Below is a small trained network, with its code and all its weights. Each question gives an input and a target symbol and asks what happens when units are switched off, that is, made to give their printed mean instead of their output.

import numpy as np


def w(rows, s, z=0):
    codes = np.array(rows[::2]) - 128.0
    scale = np.full(codes.shape[1], s)
    scale[-1] = z or s
    return codes * scale


def f(y):
    return np.maximum(y, 0)


def softmax(a):
    e = np.exp(a - a.max(-1, keepdims=True))
    return e / e.sum(-1, keepdims=True)


def log_softmax(a):
    a = a - a.max(-1, keepdims=True)
    return a - np.log(np.exp(a).sum(-1, keepdims=True))


def net(x, mask):
    ids = ['αγζθξπσφψω'.index(c) for c in x.split()]
    T = len(ids)
    res = E[ids] + P[:T]
    r = res
    for j in range(2):
        rows = slice(2 * j, 2 * j + 2)
        q, k, v = (r @ M[0][rows].T for M in (Q, K, V))
        z = softmax(np.where(np.tri(T) > 0, q @ k.T / 2**0.5, -1e9)) @ v
        o = O[0][rows]
        res = res + np.where(mask[j], z, o[:, -1]) @ o[:, :-1]
    y = f(res @ A[0][:, :-1].T + A[0][:, -1])
    res = res + np.where(mask[2:6], y, B[0][:, -1]) @ B[0][:, :-1]
    return log_softmax(res[-1] @ U[:, :-1].T + U[:, -1])


Q, K, V, O, A, B = {}, {}, {}, {}, {}, {}
E = w([
[144,189,103,254,120,94],'α',
[165,66,104,116,124,142],'γ',
[112,164,71,104,93,174],'ζ',
[188,45,59,138,93,158],'θ',
[156,96,159,118,86,73],'ξ',
[141,55,150,139,67,115],'π',
[209,101,179,129,183,161],'σ',
[119,2,79,165,40,40],'φ',
[141,93,126,117,229,85],'ψ',
[79,67,80,138,64,131],'ω',
],0.017)
P = w([
[69,3,229,18,103,91],'0',
[165,119,77,157,177,221],'1',
[116,159,28,134,124,132],'2',
[67,106,27,167,120,179],'3',
[102,154,31,135,106,181],'4',
[201,137,192,155,155,175],'5',
[149,72,75,173,143,162],'6',
[133,103,51,155,122,181],'7',
[98,118,44,128,107,125],'8',
[61,101,38,162,66,136],'9',
[57,61,73,163,123,159],'10',
[130,92,129,121,113,177],'11',
[103,74,72,142,97,161],'12',
],0.0068)
Q[0] = w([
[105,41,7,187,86,179],'H0',
[206,167,253,140,232,37],'H0',
[116,202,218,146,243,114],'H1',
[26,218,186,65,127,87],'H1',
],0.0072)
K[0] = w([
[116,91,245,106,112,146],'H0',
[148,179,92,146,149,147],'H0',
[184,159,20,176,106,146],'H1',
[193,100,73,180,151,153],'H1',
],0.012)
V[0] = w([
[205,163,84,86,198,255],'H0',
[99,162,210,104,222,89],'H0',
[237,141,61,223,199,195],'H1',
[166,147,69,171,88,122],'H1',
],0.0087)
O[0] = w([
[133,113,44,103,75,204,3],'H0',
[179,156,166,104,2,78,2],'H0',
[134,62,132,194,132,189,17],'H1',
[64,145,139,203,229,185,114],'H1',
],0.009,0.0064)
A[0] = w([
[128,42,151,186,195,201,163],'N0',
[221,123,142,25,79,98,254],'N1',
[69,108,140,253,160,43,144],'N2',
[133,135,220,66,122,127,23],'N3',
],0.007,0.0037)
B[0] = w([
[89,255,7,205,84,81,254],'N0',
[59,105,54,67,39,104,214],'N1',
[162,162,227,143,120,231,248],'N2',
[185,239,12,235,52,148,141],'N3',
],0.0068,0.0091)
U = w([
[223,174,172,230,50,174,112],'α',
[161,89,128,100,99,160,108],'γ',
[84,20,150,49,159,233,252],'ζ',
[112,19,94,159,174,215,217],'θ',
[153,197,115,83,129,60,18],'ξ',
[150,138,171,25,150,87,21],'π',
[233,105,166,88,12,253,101],'σ',
[231,133,230,67,245,76,99],'φ',
[151,104,138,44,91,145,54],'ψ',
[95,95,178,36,181,109,121],'ω',
],0.0055,0.0036)

Each question gives the input, a string of symbols that net reads in full, and the target symbol t.
The units are the heads (2 rows each of Q, K, V and O) and the neurons (one row each of A and B). Each row of codes is followed by its name. A weight is (code - 128) times the scale printed after its matrix; where a second scale follows, it is the last column's (O, A, B and U).
mask holds one flag per unit, heads first, then neurons. A switched-off unit (its flag False) gives its mean, the last column of its rows in O or B, instead of its output. The means were averaged over made-up inputs and are rounded, as every weight is.
A unit's drop is (log p(t) with every unit on - log p(t) with that unit switched off) / (log p(t) with every unit on - log p(t) with every unit switched off).
The circuit of an input: a set's keep is (log p(t) with only the set's units on - log p(t) with every unit switched off) / (log p(t) with every unit on - log p(t) with every unit switched off). Starting from all 6 units, units are removed one at a time, each time the one whose removal leaves the highest keep (on an exact tie, the one counted first), for as long as the keep stays at least 0.8.
circuit, biggest first: the units of the circuit, biggest drop first
unit that matters most: the unit with the biggest drop
k most important neurons: the k neurons with the biggest drops, biggest first
which heads matter: for each layer, one digit per head in row order, 1 if its drop is at least 0.15 and else 0, layers parted by /
drop of u: that unit's drop, to one decimal
input θ ω ω α θ ω ψ ω ζ σ θ γ ψ, target θ: unit that matters most => H1
input α α θ π θ φ θ, target α: circuit, biggest first => [N0; H1; N2; H0]
input φ γ ζ θ γ σ θ σ φ γ ξ ω, target φ: circuit, biggest first => [H0; N1]
input π θ θ α σ ψ, target α: which heads matter => 01
input θ σ ω, target θ: circuit, biggest first => [H0; H1]
input φ γ φ ψ π ζ γ γ θ α ζ γ, target φ: circuit, biggest first => [H0; N1]
input ζ ψ σ, target σ: which heads matter => 10
input ξ σ φ θ α γ θ π γ, target ξ: which heads matter => 11
input α ω φ θ, target α: circuit, biggest first => [N0; H1; H0; N2]
input ψ ξ θ σ ξ θ γ ω, target ψ: 3 most important neurons => [N1; N2; N0]
input ξ γ φ ψ ω ζ π θ θ ξ ω γ, target ξ: 2 most important neurons => [N3; N2]
input α ζ θ ζ φ ζ φ ζ σ φ, target α: 2 most important neurons => [N2; N0]
input φ σ γ ξ, target φ: 3 most important neurons => [N0; N1; N2]
input ξ θ ψ π, target ξ: circuit, biggest first => [H1]
input φ θ ξ, target φ: drop of H0 => 0.7
input σ θ ψ φ ψ θ ξ γ θ α π, target σ: drop of H1 => 0.3
input θ ζ φ φ σ θ, target θ: drop of N1 => 0.0
input ψ θ σ θ ψ ω ζ ψ φ, target ψ: 3 most important neurons => [N1; N0; N2]
